Below is a small trained network, with its code and all its weights. Each question gives an input and a target symbol and asks what happens when units are switched off, that is, made to give their printed mean instead of their output.

import numpy as np


def w(rows, s, z=0):
    codes = np.array(rows[::2]) - 128.0
    scale = np.full(codes.shape[1], s)
    scale[-1] = z or s
    return codes * scale


def f(y):
    return np.maximum(y, 0)


def softmax(a):
    e = np.exp(a - a.max(-1, keepdims=True))
    return e / e.sum(-1, keepdims=True)


def log_softmax(a):
    a = a - a.max(-1, keepdims=True)
    return a - np.log(np.exp(a).sum(-1, keepdims=True))


def net(x, mask):
    ids = ['αβγδζξσφψ'.index(c) for c in x.split()]
    T = len(ids)
    res = E[ids] + P[:T]
    u = 0
    for l in range(2):
        r = res
        for j in range(2):
            rows = slice(3 * j, 3 * j + 3)
            q, k, v = (r @ M[l][rows].T for M in (Q, K, V))
            z = softmax(np.where(np.tri(T) > 0, q @ k.T / 3**0.5, -1e9)) @ v
            o = O[l][rows]
            res = res + np.where(mask[u + j], z, o[:, -1]) @ o[:, :-1]
        u += 2
        y = f(res @ A[l][:, :-1].T + A[l][:, -1])
        res = res + np.where(mask[u : u + 4], y, B[l][:, -1]) @ B[l][:, :-1]
        u += 4
    return log_softmax(res[-1] @ U[:, :-1].T + U[:, -1])


Q, K, V, O, A, B = {}, {}, {}, {}, {}, {}
E = w([
[174,128,220],'α',
[151,28,70],'β',
[115,117,109],'γ',
[129,97,71],'δ',
[179,59,227],'ζ',
[97,250,251],'ξ',
[144,122,170],'σ',
[201,221,176],'φ',
[106,159,93],'ψ',
],0.012)
P = w([
[16,52,112],'0',
[164,82,253],'1',
[217,18,174],'2',
[221,144,236],'3',
[203,123,201],'4',
[179,186,252],'5',
],0.0062)
Q[0] = w([
[156,191,211],'L0H1',
[183,66,53],'L0H1',
[17,180,62],'L0H1',
[117,51,80],'L0H2',
[111,246,163],'L0H2',
[214,254,137],'L0H2',
],0.0068)
K[0] = w([
[45,126,115],'L0H1',
[255,199,146],'L0H1',
[58,204,200],'L0H1',
[213,109,85],'L0H2',
[107,235,81],'L0H2',
[130,183,166],'L0H2',
],0.0076)
V[0] = w([
[209,223,135],'L0H1',
[231,98,174],'L0H1',
[218,234,170],'L0H1',
[236,169,215],'L0H2',
[89,107,150],'L0H2',
[70,2,137],'L0H2',
],0.0081)
O[0] = w([
[65,157,167,105],'L0H1',
[111,38,234,169],'L0H1',
[61,137,204,129],'L0H1',
[130,74,189,254],'L0H2',
[150,109,111,148],'L0H2',
[201,254,192,101],'L0H2',
],0.0076,0.0081)
A[0] = w([
[106,2,133,236],'L0N1',
[140,134,203,78],'L0N2',
[52,91,99,239],'L0N3',
[110,144,119,4],'L0N4',
],0.008,0.0042)
B[0] = w([
[187,172,207,255],'L0N1',
[130,2,82,232],'L0N2',
[212,144,179,153],'L0N3',
[233,169,253,128],'L0N4',
],0.0062,0.0091)
Q[1] = w([
[79,200,164],'L1H1',
[214,90,2],'L1H1',
[57,127,9],'L1H1',
[35,179,31],'L1H2',
[36,71,148],'L1H2',
[75,161,59],'L1H2',
],0.0066)
K[1] = w([
[137,105,199],'L1H1',
[216,74,2],'L1H1',
[113,206,74],'L1H1',
[212,13,204],'L1H2',
[184,146,94],'L1H2',
[117,36,190],'L1H2',
],0.0084)
V[1] = w([
[175,136,55],'L1H1',
[216,84,125],'L1H1',
[65,126,129],'L1H1',
[218,57,132],'L1H2',
[53,115,206],'L1H2',
[2,226,88],'L1H2',
],0.0098)
O[1] = w([
[24,140,196,16],'L1H1',
[88,219,58,251],'L1H1',
[183,99,168,73],'L1H1',
[82,2,47,165],'L1H2',
[223,71,226,137],'L1H2',
[84,172,178,58],'L1H2',
],0.0073,0.011)
A[1] = w([
[155,253,75,150],'L1N1',
[223,192,233,158],'L1N2',
[237,196,119,100],'L1N3',
[93,94,155,2],'L1N4',
],0.0063,0.0041)
B[1] = w([
[175,127,211,166],'L1N1',
[12,170,174,247],'L1N2',
[2,57,251,177],'L1N3',
[200,44,103,128],'L1N4',
],0.0055,0.013)
U = w([
[225,64,144,82],'α',
[65,87,73,142],'β',
[109,154,122,177],'γ',
[159,210,101,178],'δ',
[171,2,77,148],'ζ',
[82,182,241,100],'ξ',
[253,172,131,238],'σ',
[139,64,190,252],'φ',
[64,99,129,4],'ψ',
],0.005,0.0043)

Each question gives the input, a string of symbols that net reads in full, and the target symbol t.
The units are the heads (3 rows each of Q, K, V and O) and the neurons (one row each of A and B). Each row of codes is followed by its name. A weight is (code - 128) times the scale printed after its matrix; where a second scale follows, it is the last column's (O, A, B and U).
mask holds one flag per unit, layer by layer, with each layer's heads first. A switched-off unit (its flag False) gives its mean, the last column of its rows in O or B, instead of its output. The means were averaged over made-up inputs and are rounded, as every weight is.
A unit's drop is (log p(t) with every unit on - log p(t) with that unit switched off) / (log p(t) with every unit on - log p(t) with every unit switched off).
The circuit of an input: a set's keep is (log p(t) with only the set's units on - log p(t) with every unit switched off) / (log p(t) with every unit on - log p(t) with every unit switched off). Starting from all 12 units, units are removed one at a time, each time the one whose removal leaves the highest keep (on an exact tie, the one counted first), for as long as the keep stays at least 0.8.
circuit, biggest first: the units of the circuit, biggest drop first
most important unit: the unit with the biggest drop
k most important neurons: the k neurons with the biggest drops, biggest first
top k neurons in layer l: the k neurons of layer l with the biggest drops, biggest first
which heads matter: for each layer, one digit per head in row order, 1 if its drop is at least 0.15 and else 0, layers parted by /
drop when u is switched off: that unit's drop, to one decimal
input ζ ξ σ σ, target ζ: circuit, biggest first	[L1H2; L0H2; L0H1]
input β ζ α ξ ζ, target β: which heads matter	11 / 11
input ζ ξ φ ξ, target ζ: circuit, biggest first	[L1H2; L0H2; L0H1]
input φ φ ζ ξ ξ ξ, target φ: circuit, biggest first	[L0H1; L1H1; L0H2]
input ξ α γ φ ψ ψ, target ξ: which heads matter	11 / 01
input ξ ζ ξ φ, target ξ: circuit, biggest first	[L1H2; L0H1; L1N2]
input δ ζ ξ, target δ: circuit, biggest first	[L0H1; L0H2; L1H2; L0N2]
input ζ ζ σ γ, target ζ: which heads matter	10 / 01
input ξ δ δ ζ φ, target ξ: circuit, biggest first	[L0H1; L1H2; L1N2]
input β φ ξ ξ ξ, target β: most important unit	L0H1
input ξ ξ ξ ζ δ, target ξ: top 2 neurons in layer 1	[L1N2; L1N3]
input ζ ξ ζ, target ζ: which heads matter	11 / 01
input β ξ δ, target β: circuit, biggest first	[L0H1; L1H2; L1H1]
input φ ξ ξ φ, target φ: circuit, biggest first	[L0H1; L1H2; L1H1; L1N3]
input ζ φ ξ σ, target ζ: circuit, biggest first	[L1H2; L0H1; L0H2]
input β β α α, target β: circuit, biggest first	[L1H2; L0H1; L1H1]
input ξ φ ψ ζ ψ, target ξ: top 2 neurons in layer 0	[L0N2; L0N1]
input ζ γ ζ α, target ζ: circuit, biggest first	[L1H2]
input ζ β ξ ζ φ, target ζ: circuit, biggest first	[L1H2; L0H1]
input φ ξ φ ξ ξ ξ, target φ: which heads matter	10 / 11
input ξ ζ γ α ξ ζ, target ξ: which heads matter	10 / 01
input ξ ξ σ σ, target ξ: 2 most important neurons	[L1N2; L0N1]
input ξ ξ σ ξ φ ζ, target ξ: top neuron in layer 0	[L0N1]
input ξ φ γ, target ξ: circuit, biggest first	[L1H2; L0H1; L1N2; L0N1]
input δ ψ ζ σ φ, target δ: 3 most important neurons	[L0N2; L1N3; L1N2]
input ζ ζ σ ζ δ, target ζ: which heads matter	10 / 01
input ξ σ β, target ξ: top neuron in layer 0	[L0N2]
input ξ ζ ψ β ζ σ, target ξ: drop when L0H1 is switched off	1.0
input β ξ φ, target β: drop when L1H2 is switched off	0.7
